Below is a small trained network, with its code and all its weights. Each question gives an input and a target symbol and asks what happens when units are switched off, that is, made to give their printed mean instead of their output.

import numpy as np


def w(rows, s, z=0):
    codes = np.array(rows[::2]) - 128.0
    scale = np.full(codes.shape[1], s)
    scale[-1] = z or s
    return codes * scale


def f(y):
    return y / 2 * (1 + np.tanh(0.7978845608 * (y + 0.044715 * y**3)))


def softmax(a):
    e = np.exp(a - a.max(-1, keepdims=True))
    return e / e.sum(-1, keepdims=True)


def log_softmax(a):
    a = a - a.max(-1, keepdims=True)
    return a - np.log(np.exp(a).sum(-1, keepdims=True))


def net(x, mask):
    ids = ['αγδεηθλμπφψω'.index(c) for c in x.split()]
    T = len(ids)
    res = E[ids] + P[:T]
    r = res
    for j in range(2):
        rows = slice(4 * j, 4 * j + 4)
        q, k, v = (r @ M[0][rows].T for M in (Q, K, V))
        z = softmax(np.where(np.tri(T) > 0, q @ k.T / 4**0.5, -1e9)) @ v
        o = O[0][rows]
        res = res + np.where(mask[j], z, o[:, -1]) @ o[:, :-1]
    y = f(res @ A[0][:, :-1].T + A[0][:, -1])
    res = res + np.where(mask[2:14], y, B[0][:, -1]) @ B[0][:, :-1]
    return log_softmax(res[-1] @ U[:, :-1].T + U[:, -1])


Q, K, V, O, A, B = {}, {}, {}, {}, {}, {}
E = w([
[16,216,45,202,206,47],'α',
[159,146,34,146,119,15],'γ',
[79,90,76,171,135,163],'δ',
[137,103,108,99,97,197],'ε',
[113,237,33,53,66,39],'η',
[18,74,164,81,95,214],'θ',
[44,221,27,150,165,116],'λ',
[133,30,216,66,60,173],'μ',
[138,167,15,83,109,114],'π',
[52,148,125,145,98,41],'φ',
[5,202,169,95,138,147],'ψ',
[130,132,154,60,73,106],'ω',
],0.012)
P = w([
[49,50,22,41,254,156],'0',
[72,236,87,62,88,62],'1',
[60,193,40,106,98,72],'2',
[62,133,163,98,63,56],'3',
[147,128,89,94,39,57],'4',
[73,122,155,92,55,87],'5',
[88,138,199,65,25,20],'6',
],0.0075)
Q[0] = w([
[64,118,97,160,67,156],'head 1',
[166,144,141,83,122,102],'head 1',
[106,96,92,107,109,86],'head 1',
[90,85,78,78,29,68],'head 1',
[151,104,158,175,192,121],'head 2',
[51,89,111,129,120,141],'head 2',
[168,169,162,126,154,123],'head 2',
[195,133,170,101,247,186],'head 2',
],0.012)
K[0] = w([
[86,107,110,97,191,144],'head 1',
[133,122,143,106,106,135],'head 1',
[169,115,101,98,179,127],'head 1',
[141,66,103,32,217,143],'head 1',
[146,118,122,212,71,129],'head 2',
[113,71,132,132,196,176],'head 2',
[158,179,124,121,75,119],'head 2',
[128,212,181,206,7,167],'head 2',
],0.012)
V[0] = w([
[136,82,125,43,94,108],'head 1',
[190,80,125,3,151,204],'head 1',
[114,175,229,35,157,114],'head 1',
[186,91,77,117,164,215],'head 1',
[95,54,28,212,168,106],'head 2',
[161,128,124,159,167,252],'head 2',
[94,115,127,197,215,245],'head 2',
[16,181,239,118,163,159],'head 2',
],0.012)
O[0] = w([
[56,123,109,127,147,97,206],'head 1',
[24,181,167,216,219,121,237],'head 1',
[113,97,4,197,228,79,130],'head 1',
[93,188,240,191,159,170,179],'head 1',
[152,83,243,35,76,129,244],'head 2',
[204,210,164,172,121,129,109],'head 2',
[240,152,189,115,147,84,179],'head 2',
[193,87,48,130,254,19,149],'head 2',
],0.0086,0.011)
A[0] = w([
[72,138,151,164,158,158,253],'neuron 1',
[92,59,46,39,36,163,144],'neuron 2',
[109,2,161,75,225,238,209],'neuron 3',
[124,82,154,233,57,22,152],'neuron 4',
[80,143,47,139,89,185,100],'neuron 5',
[219,179,223,233,59,138,174],'neuron 6',
[101,200,141,199,125,198,164],'neuron 7',
[42,84,108,74,180,63,107],'neuron 8',
[169,104,102,22,105,100,129],'neuron 9',
[8,13,59,125,53,85,149],'neuron 10',
[137,124,191,142,82,157,164],'neuron 11',
[158,161,100,196,131,141,77],'neuron 12',
],0.0066,0.0057)
B[0] = w([
[153,197,122,65,82,38,247],'neuron 1',
[118,141,195,180,254,68,218],'neuron 2',
[117,210,77,146,136,62,186],'neuron 3',
[117,149,135,63,144,161,169],'neuron 4',
[172,184,201,138,142,78,157],'neuron 5',
[141,112,26,135,154,176,221],'neuron 6',
[119,68,64,116,156,117,202],'neuron 7',
[192,101,118,173,74,175,246],'neuron 8',
[44,106,66,180,180,158,199],'neuron 9',
[164,174,70,111,106,237,243],'neuron 10',
[124,154,106,91,144,96,205],'neuron 11',
[99,128,175,148,162,103,131],'neuron 12',
],0.0095,0.014)
U = w([
[68,47,137,112,195,115,55],'α',
[59,119,205,179,180,183,91],'γ',
[209,123,155,86,156,168,84],'δ',
[116,155,86,90,207,129,181],'ε',
[145,171,159,196,178,200,41],'η',
[178,139,202,206,171,120,98],'θ',
[122,81,132,121,151,149,254],'λ',
[41,92,154,254,110,82,125],'μ',
[65,79,108,102,102,108,124],'π',
[56,69,123,185,196,211,102],'φ',
[161,70,83,155,137,99,80],'ψ',
[128,107,66,176,61,133,118],'ω',
],0.0051,0.0073)

Each question gives the input, a string of symbols that net reads in full, and the target symbol t.
The units are the heads (4 rows each of Q, K, V and O) and the neurons (one row each of A and B). Each row of codes is followed by its name. A weight is (code - 128) times the scale printed after its matrix; where a second scale follows, it is the last column's (O, A, B and U).
mask holds one flag per unit, heads first, then neurons. A switched-off unit (its flag False) gives its mean, the last column of its rows in O or B, instead of its output. The means were averaged over made-up inputs and are rounded, as every weight is.
A unit's drop is (log p(t) with every unit on - log p(t) with that unit switched off) / (log p(t) with every unit on - log p(t) with every unit switched off).
The circuit of an input: a set's keep is (log p(t) with only the set's units on - log p(t) with every unit switched off) / (log p(t) with every unit on - log p(t) with every unit switched off). Starting from the 12 units with the biggest drops (on a tie, the unit counted first), units are removed one at a time, each time the one whose removal leaves the highest keep (on an exact tie, the one counted first), for as long as the keep stays at least 0.8.
units of the circuit, in order: the units of the circuit, biggest drop first
most important unit: the unit with the biggest drop
k most important neurons: the k neurons with the biggest drops, biggest first
which heads matter: for each layer, one digit per head in row order, 1 if its drop is at least 0.15 and else 0, layers parted by /
drop when u is switched off: that unit's drop, to one decimal
input μ π θ, target μ: most important unit	head 1
input ω α π, target ω: units of the circuit, in order	[neuron 2; head 2; neuron 8; head 1]
input η ω φ ε, target η: 2 most important neurons	[neuron 10; neuron 2]
input ψ ω μ, target ψ: units of the circuit, in order	[head 2; head 1; neuron 8]
input γ μ ψ ψ φ, target γ: units of the circuit, in order	[head 2; neuron 2]
input π φ ε λ, target π: which heads matter	01
input ω π μ μ η, target ω: units of the circuit, in order	[head 2; neuron 2; neuron 8; head 1]
input ω ω φ, target ω: which heads matter	01
input φ γ α δ δ μ π, target φ: 3 most important neurons	[neuron 9; neuron 1; neuron 2]
input μ ε ψ μ γ θ φ, target μ: 4 most important neurons	[neuron 10; neuron 6; neuron 11; neuron 8]
input φ η ω δ α, target φ: 2 most important neurons	[neuron 1; neuron 9]
input γ ψ ω μ γ, target γ: 3 most important neurons	[neuron 2; neuron 1; neuron 7]
input γ ω λ μ φ φ, target γ: units of the circuit, in order	[neuron 2; head 2]
input δ ω λ φ μ, target δ: units of the circuit, in order	[head 2]
input ω γ γ ω ψ, target ω: 3 most important neurons	[neuron 2; neuron 8; neuron 10]
input ω π δ, target ω: 2 most important neurons	[neuron 2; neuron 8]
input α ε α ω, target α: 3 most important neurons	[neuron 9; neuron 10; neuron 2]
input μ λ η φ θ, target μ: drop when neuron 6 is switched off	0.2
input φ φ ω π α λ λ, target φ: drop when neuron 3 is switched off	0.0
input φ ψ ε θ π φ ε, target φ: most important unit	head 1
input φ ε ψ ε ω, target φ: drop when head 2 is switched off	0.4
